[132 100  90  84 161] -> Duno
[136 102 100  91  96] -> sorif
[133 101  99  92  99] -> dazov
[132 103  96  99 100] -> pek
[133 159 165 166 162] -> Kip
[165 102  91  84  91] -> gef
both Kip gef:  -> [165]
chg gef: [165 101  91  84  91] -> 2, [102]
tail: [102  91  84] -> [91]
chg Duno: [131 100  90  84 161] -> 1, [132]
tail: [132 100  90  84] -> [161]
both dazov pek:  -> [99]
both pek dazov:  -> [99]

[141 151 152 150 148 129 154 158 164 157 156 157 154 177 149 141 176 143
 137 145 164 142 144 127 159 149 148 133 122 149 144 155 122 149 128 163
 144 121 148 146 138 160 165 138 134 159 153 145 157 139 157 136 141 148
 157 152 146 167 181 154 143 161] : Duno
[141 153 149 149 148 130 156 161 164 158 158 160 156 180 153 141 177 139
 134 145 165 148 142 122 160 147 149 135 123 144 145 155 122 148 128 166
 146 119 147 148 137 158 167 141 130 158 153 145 160 139 160 138 141 147
 158  95 148 169 183 154 146 164] : sogog
[141 152 150 149 148 128 154 159 164 157 157 158 155 177 150 141 175 140
 134 144 163 145 142 123 159 147 149 135 122 145 144 155 121 148 128 164
 145 119 146 147 137 157 165 139 131 158 152 145 158 138 158 137 140 146
 157 149 147 167 181 154 144 162] : Kip
[123 107 114 114 114 138 105  97  93 100 100  99 103  73 108 123  77 126
 133 118  93 113 122 148  99 116 113 130 145 120 118 105 146 113 140  91
 116 151 116 114 129 101  91 122 138 102 108 101  98 127  99 127 123 115
 103 111 114  88  70 107 116  92] : Zaru
[140 150 150 148 147 130 153 158 161 154 153 156 152 174 149 141 172 141
 136 143 161 142 143 127 157 147 146 132 123 147 142 153 123 146 129 161
 143 121 146 144 138 158 164 138 134 157 152 144 155 139 156 136 141 146
 156 150 145 165 178 152 142 159] : sorif
[141 151 152 150 148 130 153 157 163 156 156 156 152 175 148 142 174 143
 137 145 163 141 144 129 158 149 147 132 123 150 143 155 102 148 129 162
 143 122 148 145 138 160 164 138 136 158 153 145 157 139 155 136 142 149
 156 152 145 165 179 154 142 160] : gef
[142 153 146 147 147 133 156 160 161 156 156 160 156 175 155 141 170 139
 134 144 161 151 141 122 157 144 150 141 127 140 146 154 125 147 133 162
 148 123 145 149 139 153 164 143 130 156 151 146 157 140 160 140 140 144
 156 147 150 165 176 152 148 162] : Vadep
[122 107 115 115 114 134 106  99  97 102 102 101 105  79 108 122  83 126
 131 117  96 112 122 144 102 116 113 127 140 121 117 107 141 114 136  94
 115 145 117 114 127 104  95 120 136 104 109 118 100 125 101 124 122 115
 105 112 113  91  77 109 115  95] : nerat
[121 108 114 114 114 132 106 100  97 103 103 101 105  81 108 121  85 124
 129 117  97 113 120 141 102 116 113 126 139 119 117 107 140 114 134  95
 115 143 116 114 125 104  95 120 133 104 109 117 101 123 101 124 121 115
 104 112 113  92  78 108 115  96] : soti
[142 151 156 152 149 128 154 157 165 156 156 157 153 177 147 142 177 146
 138 144 164 138 145 128 160 150 148 132 120 152 144 157 119 149 128 163
 142 120 149 146 139 161 166 136 137 160 154 147 156 140 156 135 141 148
 159 152 145 167 182 156 141 160] : pek
find: [141 151 152 150 148 130 153 157 163 156 156 156 152 175 148 142 174 143
 137 145 163 141 144 129 158 149 147 132 123 150 143 155 102 148 129 162
 143 122 148 145 138 160 164 138 136 158 153 145 157 139 155 136 142 149
 156 152 145 165 179 154 142 160] -> gef
tail: [122 107 115 115] -> [114 134 106  99  97 102 102 101 105  79 108 122  83 126 131 117  96 112
 122 144 102 116 113 127 140 121 117 107 141 114 136  94 115 145 117 114
 127 104  95 120 136 104 109 118 100 125 101 124 122 115 105 112 113  91
  77 109 115  95]
find: [141 151 152 150 148 129 154 158 164 157 156 157 154 177 149 141 176 143
 137 145 164 142 144 127 159 149 148 133 122 149 144 155 122 149 128 163
 144 121 148 146 138 160 165 138 134 159 153 145 157 139 157 136 141 148
 157 152 146 167 181 154 143 161] -> Duno
chg nerat: [122 107 115 115 114 133 106  99  97 102 102 101 105  79 108 122  83 126
 131 117  96 112 122 144 102 116 113 127 140 121 117 107 141 114 136  94
 115 145 117 114 127 104  95 120 136 104 109 118 100 125 101 124 122 115
 105 112 113  91  77 109 115  95] -> 6, [134]
chg soti: [121 108 115 114 114 132 106 100  97 103 103 101 105  81 108 121  85 124
 129 117  97 113 120 141 102 116 113 126 139 119 117 107 140 114 134  95
 115 143 116 114 125 104  95 120 133 104 109 117 101 123 101 124 121 115
 104 112 113  92  78 108 115  96] -> 3, [114]

[103 153 122  98  95 122 142 119 143 164 159 140 121] : gef
[ 74 147  91 123  91 152  89 138 111 119 114 136 107] : sep
[117 138 159 109 132 151 113  98 127 189 134 124 142] : nerat
chg gef: [103 153 122  98  95 122 142 119 143 164 159 139 121] -> 12, [140]
chg gef: [103 153 122  98  95 123 142 119 143 164 159 140 121] -> 6, [122]

[124 159 118 115 134 154] = Zaru
[124 158 119 116 134 151] = gef
[124 159 118 102 124 105] = Duno
[119 177 117 107 138 163] = nerat
[130 104 139 141 121 103] = sogog
[131 104 135 136 123 114] = dazov
[122 163 120 114 135 152] = pek
[133 102 134 140 123 107] = Vadep
[133 100 136 140 122 106] = soti
tail: [131 104] -> [135 136 123 114]
both Vadep Duno:  -> [102]

[137 138 143 149 145 145 159 169 148 144 158 135 121 124 140] -> Zaru
[137 139 143 152 146 146 161 172 110 117  96 130 142 122 141] -> nerat
[137 139 143 152 146 146 161 172 149 144 158 130 142 122 120] -> Kip
[127 124 117 107 115 115  93  78 110 117  97 136 121 147 121] -> sep
tail: [136 121] -> [147 121]
chg Zaru: [137 138 143 149 145 145 159 169 148 144 158 135 121 124 141] -> 15, [140]
tail: [110 117  97] -> [136 121 147 121]
chg sep: [127 124 117 107 115 115  93  78 110 117  97 136 121 146 121] -> 14, [147]
tail: [124 117] -> [107 115 115  93  78 110 117  97 136 121 147 121]

[170  86  87  85] = sogog
[81 82 84 82] = nerat
[170  87  87  85] = Duno
[83 85 80 80] = gef
both sogog gef:  -> [85]
chg gef: [82 85 80 80] -> 1, [83]
chg sogog: [171  86  87  85] -> 1, [170]
both gef Duno:  -> [85]
tail: [83 85] -> [80 80]
tail: [82 84] -> [82]
chg nerat: [82 82 84 82] -> 1, [81]

[123 127 141 155  69 176 132] -> nerat
[135  95 122 106 119 123 166] -> Zaru
[123 127 141 154  69  94 118] -> sogog
tail: [123 127 141 155  69] -> [176 132]
chg Zaru: [135  95 122 106 120 123 166] -> 5, [119]
tail: [135  95] -> [122 106 119 123 166]

[138 116  93 165 133 158 106  86 128 112 153 164] -> dazov
[139 120 100 110 105 126 147 123  94 148 146 148] -> gef
[163 130  97  95 125 174 149 153  96 159 174  89] -> Duno
[163 130  97  95 125 174 149 153  96 159 100 149] -> sep
[142 130 124 153 153 172 153  96  88  99 111 172] -> Kip
[163 130  97  95 125 174 149 153  96 159 174 123] -> Vadep
[106  88  82 143 108 167  93 148  94 148 146 147] -> nerat
[ 88  85  82 143 108 167  92 121 168  92 163  82] -> Zaru
tail: [ 86 128] -> [112 153 164]
chg Vadep: [163 130  97  95 125 175 149 153  96 159 174 123] -> 6, [174]
chg nerat: [106  88  82 143 108 167  93 148  94 149 146 147] -> 10, [148]
tail: [ 82 143 108 167  93] -> [148  94 148 146 147]

[161 153 174 145] = Duno
[ 99 155  86 121] = Vadep
[ 97 110  86 180] = sorif
[161 149 180 142] = Kip
[ 97 111  86 121] = gef
[163 112  82 125] = nerat
[165 154 174 145] = Zaru
[163 111  82 125] = sep
tail: [154 174] -> [145]
tail: [ 97 110  86] -> [180]
tail: [163 112] -> [ 82 125]
both Kip sorif:  -> [180]

[121 136 154 160 112 122 153 146 143 143 120 130 132 104 132 109 142 146
 118 162 154 143 145 113  89 127 114 135 145 103 119 106 155 166 127 136
 108 140 149 144 115 122 104 143 136 128] -> gef
[135 112 129  97 110 128 121 144 144 116 121 128 133 100 143 126 138 119
 121 160 111  72 147 109 105  89 144 133 150 132 144 115 156 159 136 137
 105 142 141 130 134 131 151  83 132 116] -> pek
[121 136 154 160 112 122 153 146 143 143 120 130 155 104 132 109 129 146
 118 162 154 143 160 113  89 127 114 135 145 103 119 106 130 166 127 136
 108 140 159 125 115 122 104  89 136 128] -> sorif
find: [135 112 129  97 110 128 121 144 144 116 121 128 133 100 143 126 138 119
 121 160 111  72 147 109 105  89 144 133 150 132 144 115 156 159 136 137
 105 142 141 130 134 131 151  83 132 116] -> pek
find: [121 136 154 160 112 122 153 146 143 143 120 130 132 104 132 109 142 146
 118 162 154 143 145 113  89 127 114 135 145 103 119 106 155 166 127 136
 108 140 149 144 115 122 104 143 136 128] -> gef
chg pek: [135 113 129  97 110 128 121 144 144 116 121 128 133 100 143 126 138 119
 121 160 111  72 147 109 105  89 144 133 150 132 144 115 156 159 136 137
 105 142 141 130 134 131 151  83 132 116] -> 2, [112]

